Below is a small trained network, with its code and all its weights. Each question gives an input and a target symbol and asks what happens when units are switched off, that is, made to give their printed mean instead of their output.

import numpy as np


def w(rows, s, z=0):
    codes = np.array(rows[::2]) - 128.0
    scale = np.full(codes.shape[1], s)
    scale[-1] = z or s
    return codes * scale


def norm(h):
    return h / np.sqrt((h * h).mean(-1, keepdims=True) + 1e-5)


def f(y):
    return y / 2 * (1 + np.tanh(0.7978845608 * (y + 0.044715 * y**3)))


def softmax(a):
    e = np.exp(a - a.max(-1, keepdims=True))
    return e / e.sum(-1, keepdims=True)


def log_softmax(a):
    a = a - a.max(-1, keepdims=True)
    return a - np.log(np.exp(a).sum(-1, keepdims=True))


def net(x, mask):
    ids = ['ΛΞΠΨαβδζηστφ'.index(c) for c in x.split()]
    T = len(ids)
    res = E[ids] + P[:T]
    u = 0
    for l in range(2):
        r = norm(res)
        for j in range(3):
            rows = slice(4 * j, 4 * j + 4)
            q, k, v = (r @ M[l][rows].T for M in (Q, K, V))
            z = softmax(np.where(np.tri(T) > 0, q @ k.T / 4**0.5, -1e9)) @ v
            o = O[l][rows]
            res = res + np.where(mask[u + j], z, o[:, -1]) @ o[:, :-1]
        u += 3
        y = f(norm(res) @ A[l][:, :-1].T + A[l][:, -1])
        res = res + np.where(mask[u : u + 8], y, B[l][:, -1]) @ B[l][:, :-1]
        u += 8
    return log_softmax(norm(res)[-1] @ U[:, :-1].T + U[:, -1])


Q, K, V, O, A, B = {}, {}, {}, {}, {}, {}
E = w([
[87,56,218,233,163,68,204,55],'Λ',
[154,167,90,186,189,245,120,124],'Ξ',
[52,176,120,197,160,210,54,128],'Π',
[130,142,202,137,152,127,28,140],'Ψ',
[138,163,156,173,190,120,115,253],'α',
[91,182,40,151,172,136,163,156],'β',
[171,232,39,33,89,126,199,36],'δ',
[94,139,94,91,134,153,66,46],'ζ',
[25,148,120,111,170,46,56,157],'η',
[104,35,72,65,63,178,136,146],'σ',
[214,159,87,111,180,150,185,183],'τ',
[177,108,143,52,175,65,110,158],'φ',
],0.0049)
P = w([
[163,89,32,214,175,39,30,115],'0',
[163,103,37,207,170,45,24,123],'1',
[151,121,70,172,181,74,55,116],'2',
[143,135,99,144,199,92,85,110],'3',
[131,149,114,119,192,107,100,109],'4',
[121,154,132,100,187,115,113,115],'5',
[114,167,144,85,184,113,134,117],'6',
[101,173,155,79,178,127,137,124],'7',
[93,179,165,63,178,133,144,126],'8',
[85,181,175,53,172,134,150,128],'9',
[81,185,179,38,170,138,159,130],'10',
[76,186,188,29,170,147,168,133],'11',
[67,188,189,14,163,151,169,130],'12',
[64,191,196,5,156,157,176,124],'13',
],0.0018)
Q[0] = w([
[133,118,78,121,107,135,136,125],'0.h0',
[212,120,62,159,83,121,59,125],'0.h0',
[146,124,129,131,101,102,154,102],'0.h0',
[139,130,115,118,146,134,74,106],'0.h0',
[184,103,105,175,106,186,186,152],'0.h1',
[150,184,51,136,138,160,191,123],'0.h1',
[46,121,106,238,120,183,121,84],'0.h1',
[80,123,78,46,61,139,151,158],'0.h1',
[57,202,135,194,188,181,79,204],'0.h2',
[49,163,3,119,119,128,174,95],'0.h2',
[197,147,82,151,127,90,246,255],'0.h2',
[71,157,138,50,192,28,88,158],'0.h2',
],0.0057)
K[0] = w([
[132,110,119,102,109,131,126,131],'0.h0',
[120,161,104,82,135,158,96,160],'0.h0',
[152,146,139,118,128,154,142,118],'0.h0',
[87,132,125,124,119,112,133,157],'0.h0',
[172,126,90,141,112,175,155,145],'0.h1',
[139,168,112,131,104,128,184,116],'0.h1',
[76,181,90,145,115,199,94,133],'0.h1',
[78,37,126,143,95,118,164,121],'0.h1',
[60,121,156,227,170,134,136,147],'0.h2',
[68,165,56,143,141,111,170,83],'0.h2',
[166,124,105,126,135,119,185,200],'0.h2',
[78,91,156,121,128,2,142,123],'0.h2',
],0.0087)
V[0] = w([
[174,177,41,78,176,171,3,198],'0.h0',
[131,208,107,84,84,122,90,167],'0.h0',
[189,205,84,98,156,156,63,148],'0.h0',
[140,162,38,68,88,169,11,215],'0.h0',
[151,135,160,122,144,136,136,96],'0.h1',
[170,135,60,56,92,185,75,191],'0.h1',
[161,75,174,172,145,152,133,99],'0.h1',
[169,118,86,124,126,92,152,78],'0.h1',
[169,124,163,151,157,119,146,140],'0.h2',
[190,173,185,207,135,94,188,108],'0.h2',
[234,226,47,75,137,192,43,182],'0.h2',
[167,195,128,129,78,168,119,48],'0.h2',
],0.0036)
O[0] = w([
[135,125,86,253,137,86,140,112,252],'0.h0',
[115,82,105,140,125,81,158,134,143],'0.h0',
[147,109,80,193,140,107,133,117,192],'0.h0',
[95,96,124,205,96,51,182,129,197],'0.h0',
[132,126,105,140,135,114,119,115,116],'0.h1',
[83,156,167,84,81,112,184,89,154],'0.h1',
[128,116,83,136,134,167,134,111,94],'0.h1',
[140,124,150,165,123,118,125,105,119],'0.h1',
[107,108,107,125,128,119,130,99,123],'0.h2',
[131,77,94,80,155,113,156,88,88],'0.h2',
[48,127,174,88,126,95,69,204,193],'0.h2',
[141,104,121,93,131,115,170,187,79],'0.h2',
],0.0048,0.0043)
A[0] = w([
[96,85,98,84,182,125,96,88,248],'0.n0',
[181,156,234,205,136,117,197,122,92],'0.n1',
[210,31,111,99,124,124,96,243,100],'0.n2',
[88,70,9,128,124,107,136,103,185],'0.n3',
[75,170,137,146,142,58,121,170,177],'0.n4',
[227,143,95,130,160,94,166,102,230],'0.n5',
[178,87,108,79,54,92,171,107,64],'0.n6',
[111,23,115,121,1,155,143,186,145],'0.n7',
],0.005,0.0016)
B[0] = w([
[136,188,149,205,104,136,145,173,148],'0.n0',
[169,140,17,221,167,168,122,12,151],'0.n1',
[147,197,78,187,117,161,219,4,119],'0.n2',
[144,201,150,193,97,137,154,102,176],'0.n3',
[109,151,176,141,144,181,64,197,254],'0.n4',
[58,169,166,200,111,108,132,84,146],'0.n5',
[57,118,172,85,172,59,149,143,114],'0.n6',
[206,196,211,136,100,139,101,162,132],'0.n7',
],0.0037,0.0056)
Q[1] = w([
[190,190,146,62,112,180,143,125],'1.h0',
[123,79,117,204,113,95,128,170],'1.h0',
[97,163,143,156,118,94,160,101],'1.h0',
[136,105,110,36,168,155,122,133],'1.h0',
[171,47,98,88,42,89,171,141],'1.h1',
[117,210,133,126,180,208,88,138],'1.h1',
[138,98,120,137,110,76,141,116],'1.h1',
[167,63,96,98,35,89,161,162],'1.h1',
[136,25,52,117,102,65,133,135],'1.h2',
[64,109,171,244,112,56,135,191],'1.h2',
[73,254,210,245,165,118,105,119],'1.h2',
[160,3,56,82,80,92,136,141],'1.h2',
],0.0095)
K[1] = w([
[161,78,221,56,124,191,203,88],'1.h0',
[170,168,101,183,132,129,104,174],'1.h0',
[130,170,134,108,94,101,157,127],'1.h0',
[88,57,81,113,177,143,129,84],'1.h0',
[149,101,116,192,185,127,69,121],'1.h1',
[112,145,119,108,49,128,174,146],'1.h1',
[133,122,139,131,182,123,96,112],'1.h1',
[135,96,113,192,185,120,79,129],'1.h1',
[104,168,87,145,75,62,105,174],'1.h2',
[111,138,149,2,74,122,160,150],'1.h2',
[111,113,169,38,144,166,174,92],'1.h2',
[119,164,86,176,100,80,94,184],'1.h2',
],0.0096)
V[1] = w([
[133,37,94,155,217,174,127,64],'1.h0',
[49,153,102,172,118,60,136,180],'1.h0',
[81,182,82,100,121,62,174,26],'1.h0',
[113,146,196,84,21,125,190,183],'1.h0',
[61,167,113,81,184,35,106,30],'1.h1',
[81,159,164,110,145,170,153,154],'1.h1',
[187,156,121,118,21,62,153,138],'1.h1',
[115,119,249,163,191,175,163,136],'1.h1',
[109,237,152,152,81,78,142,186],'1.h2',
[179,10,206,168,101,167,100,193],'1.h2',
[66,153,56,73,185,112,113,110],'1.h2',
[122,238,252,103,41,145,144,188],'1.h2',
],0.0037)
O[1] = w([
[79,192,185,159,50,76,152,150,89],'1.h0',
[206,80,99,63,108,135,122,130,253],'1.h0',
[153,97,183,183,125,210,113,178,109],'1.h0',
[130,105,78,180,219,130,59,135,79],'1.h0',
[12,129,71,86,206,49,160,84,125],'1.h1',
[161,98,91,167,90,86,115,136,131],'1.h1',
[154,187,160,77,77,163,221,129,185],'1.h1',
[160,37,127,194,91,72,75,165,136],'1.h1',
[78,193,202,125,103,148,130,97,221],'1.h2',
[254,98,177,238,55,182,60,184,115],'1.h2',
[69,117,97,108,173,38,108,91,89],'1.h2',
[107,215,187,186,49,119,188,150,196],'1.h2',
],0.0039,0.0054)
A[1] = w([
[148,77,52,133,161,166,162,136,139],'1.n0',
[146,67,119,2,159,140,96,228,51],'1.n1',
[140,108,95,157,169,74,130,128,166],'1.n2',
[176,84,110,171,111,124,93,162,87],'1.n3',
[155,127,110,151,153,91,213,163,5],'1.n4',
[115,157,60,159,114,170,133,117,4],'1.n5',
[207,112,54,99,155,168,106,63,79],'1.n6',
[92,143,143,157,100,107,99,151,86],'1.n7',
],0.0083,0.0022)
B[1] = w([
[187,166,100,133,128,164,143,82,166],'1.n0',
[50,106,238,39,97,113,2,213,158],'1.n1',
[167,125,145,99,119,159,158,160,206],'1.n2',
[70,156,135,63,165,150,159,106,223],'1.n3',
[57,71,156,85,96,144,66,118,123],'1.n4',
[144,71,137,112,118,87,166,124,135],'1.n5',
[160,150,54,222,171,129,222,121,203],'1.n6',
[169,105,107,93,116,147,144,96,252],'1.n7',
],0.0071,0.0031)
U = w([
[116,45,182,191,167,99,126,97,144],'Λ',
[196,120,49,151,153,164,211,56,170],'Ξ',
[42,71,68,201,110,182,63,119,113],'Π',
[117,120,193,58,174,170,19,107,178],'Ψ',
[151,175,98,86,218,176,122,254,3],'α',
[111,56,63,155,76,58,185,205,96],'β',
[24,188,148,111,153,86,183,82,132],'δ',
[149,111,71,84,42,119,76,41,156],'ζ',
[154,172,68,186,141,28,36,148,48],'η',
[159,173,204,187,57,159,144,150,167],'σ',
[75,23,156,64,76,121,101,169,223],'τ',
[224,104,185,74,152,29,165,121,79],'φ',
],0.01,0.0032)

Each question gives the input, a string of symbols that net reads in full, and the target symbol t.
The units are the heads (4 rows each of Q, K, V and O) and the neurons (one row each of A and B). Each row of codes is followed by its name. A weight is (code - 128) times the scale printed after its matrix; where a second scale follows, it is the last column's (O, A, B and U).
mask holds one flag per unit, layer by layer, with each layer's heads first. A switched-off unit (its flag False) gives its mean, the last column of its rows in O or B, instead of its output. The means were averaged over made-up inputs and are rounded, as every weight is.
A unit's drop is (log p(t) with every unit on - log p(t) with that unit switched off) / (log p(t) with every unit on - log p(t) with every unit switched off).
The circuit of an input: a set's keep is (log p(t) with only the set's units on - log p(t) with every unit switched off) / (log p(t) with every unit on - log p(t) with every unit switched off). Starting from the 12 units with the biggest drops (on a tie, the unit counted first), units are removed one at a time, each time the one whose removal leaves the highest keep (on an exact tie, the one counted first), for as long as the keep stays at least 0.8.
units of the circuit, in order: the units of the circuit, biggest drop first
most important unit: the unit with the biggest drop
k most important neurons: the k neurons with the biggest drops, biggest first
heads that matter: for each layer, one digit per head in row order, 1 if its drop is at least 0.15 and else 0, layers parted by /
input σ η τ Ψ Π Ξ ζ τ η β Ψ Π Λ, target Ξ: units of the circuit, in order -> 0.n1; 0.h0; 1.h2
input η Λ ζ, target Ξ: heads that matter -> 000 / 001
input σ β φ β σ β η Λ Π β β Ξ, target Ξ: heads that matter -> 100 / 001
input φ ζ ζ Λ β Π σ η η α, target Ξ: units of the circuit, in order -> 0.h2; 0.n1
input α Ξ Ψ τ δ Ψ σ τ, target σ: most important unit -> 1.h2
input σ Π α Λ Λ η α φ, target σ: heads that matter -> 111 / 110
input β Ψ φ σ Ψ Λ φ Λ δ σ δ φ τ, target δ: 2 most important neurons -> 0.n7; 0.n5
input φ η ζ, target ζ: heads that matter -> 001 / 101
input τ Λ τ Ξ φ η δ σ η Ξ η, target Ψ: 2 most important neurons -> 1.n1; 0.n1
input τ η Λ σ β α, target Ξ: heads that matter -> 001 / 001
input φ Λ η Ξ τ β ζ Ξ ζ φ Ψ Ψ, target α: 4 most important neurons -> 0.n3; 1.n1; 0.n1; 1.n6
input η Λ η, target α: 3 most important neurons -> 0.n1; 1.n1; 1.n6
input σ Π ζ σ φ φ β Ξ Λ Ξ Π σ ζ, target α: heads that matter -> 110 / 101
input Λ Ψ α σ τ τ, target α: heads that matter -> 111 / 001
input ζ β τ σ δ φ α, target δ: heads that matter -> 000 / 001
input σ σ Π α δ α β σ δ Ψ Π, target δ: units of the circuit, in order -> 1.h2
input Ξ τ δ β, target δ: heads that matter -> 000 / 001
input Λ Ψ Ξ τ β η, target Ξ: heads that matter -> 001 / 001
input δ Ξ σ Ξ β φ Ξ Ξ Ψ σ α Ξ Λ σ, target Ψ: 2 most important neurons -> 0.n7; 1.n1
input Π τ Ψ Λ α η σ σ η σ φ, target Ξ: 2 most important neurons -> 0.n2; 1.n6
input α η Π Λ σ σ τ β, target Ξ: most important unit -> 0.h2
input η Λ β Λ Λ Λ Λ η φ φ Π Π τ φ, target Ψ: heads that matter -> 100 / 000
input α η τ, target τ: 2 most important neurons -> 1.n4; 1.n6
input Ψ σ φ η, target σ: heads that matter -> 000 / 000
input α β α η β, target β: heads that matter -> 100 / 000
input τ η β τ, target τ: heads that matter -> 101 / 000
input η α α φ ζ β, target β: 2 most important neurons -> 1.n3; 1.n5
input ζ Π α Ξ φ φ Π α, target α: 2 most important neurons -> 1.n2; 1.n6
input φ α τ τ σ, target σ: most important unit -> 0.n7
input α Ψ τ Π η η Λ β φ, target Ξ: heads that matter -> 011 / 001
